Here is a tiny trained network, its code and every weight. The questions are about switching its units off for an input and a target symbol, where a switched-off unit gives its printed mean instead of its output.

import numpy as np


def w(rows, s, z=0):
    codes = np.array(rows[::2]) - 128.0
    scale = np.full(codes.shape[1], s)
    scale[-1] = z or s
    return codes * scale


def norm(h):
    return h / np.sqrt((h * h).mean(-1, keepdims=True) + 1e-5)


def f(y):
    return y / 2 * (1 + np.tanh(0.7978845608 * (y + 0.044715 * y**3)))


def softmax(a):
    e = np.exp(a - a.max(-1, keepdims=True))
    return e / e.sum(-1, keepdims=True)


def log_softmax(a):
    a = a - a.max(-1, keepdims=True)
    return a - np.log(np.exp(a).sum(-1, keepdims=True))


def net(x, mask):
    ids = ['αβδεζλμξπτφψ'.index(c) for c in x.split()]
    T = len(ids)
    res = E[ids] + P[:T]
    u = 0
    for l in range(2):
        r = norm(res)
        for j in range(2):
            rows = slice(2 * j, 2 * j + 2)
            q, k, v = (r @ M[l][rows].T for M in (Q, K, V))
            z = softmax(np.where(np.tri(T) > 0, q @ k.T / 2**0.5, -1e9)) @ v
            o = O[l][rows]
            res = res + np.where(mask[u + j], z, o[:, -1]) @ o[:, :-1]
        u += 2
        y = f(norm(res) @ A[l][:, :-1].T + A[l][:, -1])
        res = res + np.where(mask[u : u + 12], y, B[l][:, -1]) @ B[l][:, :-1]
        u += 12
    return log_softmax(norm(res)[-1] @ U[:, :-1].T + U[:, -1])


Q, K, V, O, A, B = {}, {}, {}, {}, {}, {}
E = w([
[122,192,102],'α',
[125,177,152],'β',
[122,179,161],'δ',
[142,133,208],'ε',
[215,7,118],'ζ',
[138,147,197],'λ',
[171,151,36],'μ',
[162,54,229],'ξ',
[126,175,175],'π',
[120,181,163],'τ',
[116,82,163],'φ',
[124,79,87],'ψ',
],0.017)
P = w([
[131,127,136],'0',
[20,113,118],'1',
[154,139,133],'2',
[28,104,112],'3',
[172,157,134],'4',
[21,84,108],'5',
[203,188,129],'6',
[2,87,73],'7',
],0.0092)
Q[0] = w([
[54,179,114],'L0H1',
[98,96,62],'L0H1',
[62,250,123],'L0H2',
[151,138,86],'L0H2',
],0.012)
K[0] = w([
[73,77,172],'L0H1',
[22,98,26],'L0H1',
[112,254,137],'L0H2',
[21,63,113],'L0H2',
],0.006)
V[0] = w([
[3,213,132],'L0H1',
[44,141,129],'L0H1',
[144,205,140],'L0H2',
[128,50,109],'L0H2',
],0.0071)
O[0] = w([
[141,116,95,246],'L0H1',
[82,149,254,243],'L0H1',
[167,112,208,124],'L0H2',
[127,66,198,98],'L0H2',
],0.006,0.0013)
A[0] = w([
[83,163,51,177],'L0N1',
[60,182,76,50],'L0N2',
[150,49,16,122],'L0N3',
[186,83,158,129],'L0N4',
[166,160,127,128],'L0N5',
[72,79,254,134],'L0N6',
[177,64,131,118],'L0N7',
[153,186,147,123],'L0N8',
[88,87,203,141],'L0N9',
[216,51,86,114],'L0N10',
[60,147,177,179],'L0N11',
[109,240,184,251],'L0N12',
],0.0095,0.0029)
B[0] = w([
[168,33,254,155],'L0N1',
[92,60,116,147],'L0N2',
[86,147,243,144],'L0N3',
[65,165,27,154],'L0N4',
[106,143,58,131],'L0N5',
[131,122,52,254],'L0N6',
[9,240,32,150],'L0N7',
[120,145,10,144],'L0N8',
[108,227,95,205],'L0N9',
[120,238,212,147],'L0N10',
[189,9,99,192],'L0N11',
[119,2,119,217],'L0N12',
],0.0041,0.0076)
Q[1] = w([
[83,103,75],'L1H1',
[129,77,123],'L1H1',
[255,121,163],'L1H2',
[79,113,132],'L1H2',
],0.018)
K[1] = w([
[168,114,174],'L1H1',
[116,192,80],'L1H1',
[94,5,94],'L1H2',
[199,199,113],'L1H2',
],0.014)
V[1] = w([
[103,126,27],'L1H1',
[241,97,139],'L1H1',
[139,126,254],'L1H2',
[229,54,123],'L1H2',
],0.0098)
O[1] = w([
[127,142,72,220],'L1H1',
[147,93,142,143],'L1H1',
[141,136,216,3],'L1H2',
[154,6,129,170],'L1H2',
],0.015,0.0031)
A[1] = w([
[200,230,84,252],'L1N1',
[80,153,59,172],'L1N2',
[150,67,233,130],'L1N3',
[98,111,77,210],'L1N4',
[100,143,150,151],'L1N5',
[98,56,188,196],'L1N6',
[147,121,136,48],'L1N7',
[108,208,207,105],'L1N8',
[79,120,47,107],'L1N9',
[123,160,54,122],'L1N10',
[39,160,12,179],'L1N11',
[175,110,124,197],'L1N12',
],0.011,0.0043)
B[1] = w([
[142,166,133,216],'L1N1',
[152,178,116,201],'L1N2',
[185,173,112,171],'L1N3',
[105,188,136,194],'L1N4',
[57,136,116,131],'L1N5',
[114,191,181,182],'L1N6',
[151,1,137,115],'L1N7',
[30,123,170,139],'L1N8',
[90,147,88,186],'L1N9',
[137,149,138,181],'L1N10',
[149,161,150,255],'L1N11',
[174,188,166,154],'L1N12',
],0.0088,0.0095)
U = w([
[137,71,2,2],'α',
[147,76,97,130],'β',
[133,97,126,56],'δ',
[137,104,146,87],'ε',
[138,110,150,94],'ζ',
[150,97,131,110],'λ',
[130,108,76,180],'μ',
[135,143,220,160],'ξ',
[150,110,138,98],'π',
[148,110,128,103],'τ',
[96,202,72,195],'φ',
[63,184,199,63],'ψ',
],0.017,0.0034)

Each question gives the input, a string of symbols that net reads in full, and the target symbol t.
The units are the heads (2 rows each of Q, K, V and O) and the neurons (one row each of A and B). Each row of codes is followed by its name. A weight is (code - 128) times the scale printed after its matrix; where a second scale follows, it is the last column's (O, A, B and U).
mask holds one flag per unit, layer by layer, with each layer's heads first. A switched-off unit (its flag False) gives its mean, the last column of its rows in O or B, instead of its output. The means were averaged over made-up inputs and are rounded, as every weight is.
A unit's drop is (log p(t) with every unit on - log p(t) with that unit switched off) / (log p(t) with every unit on - log p(t) with every unit switched off).
The circuit of an input: a set's keep is (log p(t) with only the set's units on - log p(t) with every unit switched off) / (log p(t) with every unit on - log p(t) with every unit switched off). Starting from the 12 units with the biggest drops (on a tie, the unit counted first), units are removed one at a time, each time the one whose removal leaves the highest keep (on an exact tie, the one counted first), for as long as the keep stays at least 0.8.
units of the circuit, in order: the units of the circuit, biggest drop first
unit that matters most: the unit with the biggest drop
k most important neurons: the k neurons with the biggest drops, biggest first
top k neurons in layer l: the k neurons of layer l with the biggest drops, biggest first
heads that matter: for each layer, one digit per head in row order, 1 if its drop is at least 0.15 and else 0, layers parted by /
input μ δ β α α ξ, target α: units of the circuit, in order	[L1H2, L0N1, L0N12]
input ξ φ φ μ α μ, target α: units of the circuit, in order	[L1H2, L0N9, L0N12, L0N1]
input ξ λ ξ φ φ ζ ψ π, target ψ: heads that matter	00 / 00
input α φ ζ π β β α ε, target α: 2 most important neurons	[L0N12, L0N8]
input ξ ψ φ μ ξ μ, target ξ: heads that matter	00 / 01
input ξ ψ ψ ξ π, target ψ: 2 most important neurons	[L0N3, L1N8]
input ψ α α α α α, target α: units of the circuit, in order	[L1H2, L0N12, L0N9, L0N1]
input φ ξ ζ φ ξ, target φ: most important neuron	[L0N6]
input ζ ζ φ ξ ξ α α τ, target α: units of the circuit, in order	[L1H2, L0N12, L0N9, L0N7]
input λ φ φ ζ, target φ: heads that matter	00 / 00
input φ ε α λ φ β ψ δ, target ψ: heads that matter	00 / 01
input π φ α β μ φ ψ φ, target ψ: top 3 neurons in layer 0	[L0N10, L0N3, L0N9]
input λ ξ ζ, target ξ: units of the circuit, in order	[L0N10, L1H2]
input α φ ξ, target φ: unit that matters most	L0N12
input α φ β β α φ ψ β, target ψ: top 2 neurons in layer 0	[L0N10, L0N3]
input α τ φ ξ ζ, target φ: heads that matter	00 / 10
input φ α φ ζ α φ, target α: 3 most important neurons	[L0N12, L0N7, L0N9]
input α β ψ α, target ψ: 4 most important neurons	[L0N10, L0N12, L0N3, L0N6]
input τ φ ξ λ, target ξ: top 2 neurons in layer 0	[L0N9, L0N10]
input ψ φ τ φ ψ, target ψ: 2 most important neurons	[L0N10, L0N3]
input φ φ α λ, target α: heads that matter	01 / 01
input λ φ ξ β, target ξ: top neuron in layer 1	[L1N6]
input λ μ ψ φ, target ψ: top 2 neurons in layer 0	[L0N10, L0N12]
input α φ α φ, target α: 2 most important neurons	[L0N8, L0N12]
input π β α μ, target α: top 4 neurons in layer 0	[L0N12, L0N8, L0N1, L0N11]
input μ ψ ψ, target ψ: top 2 neurons in layer 0	[L0N3, L0N10]
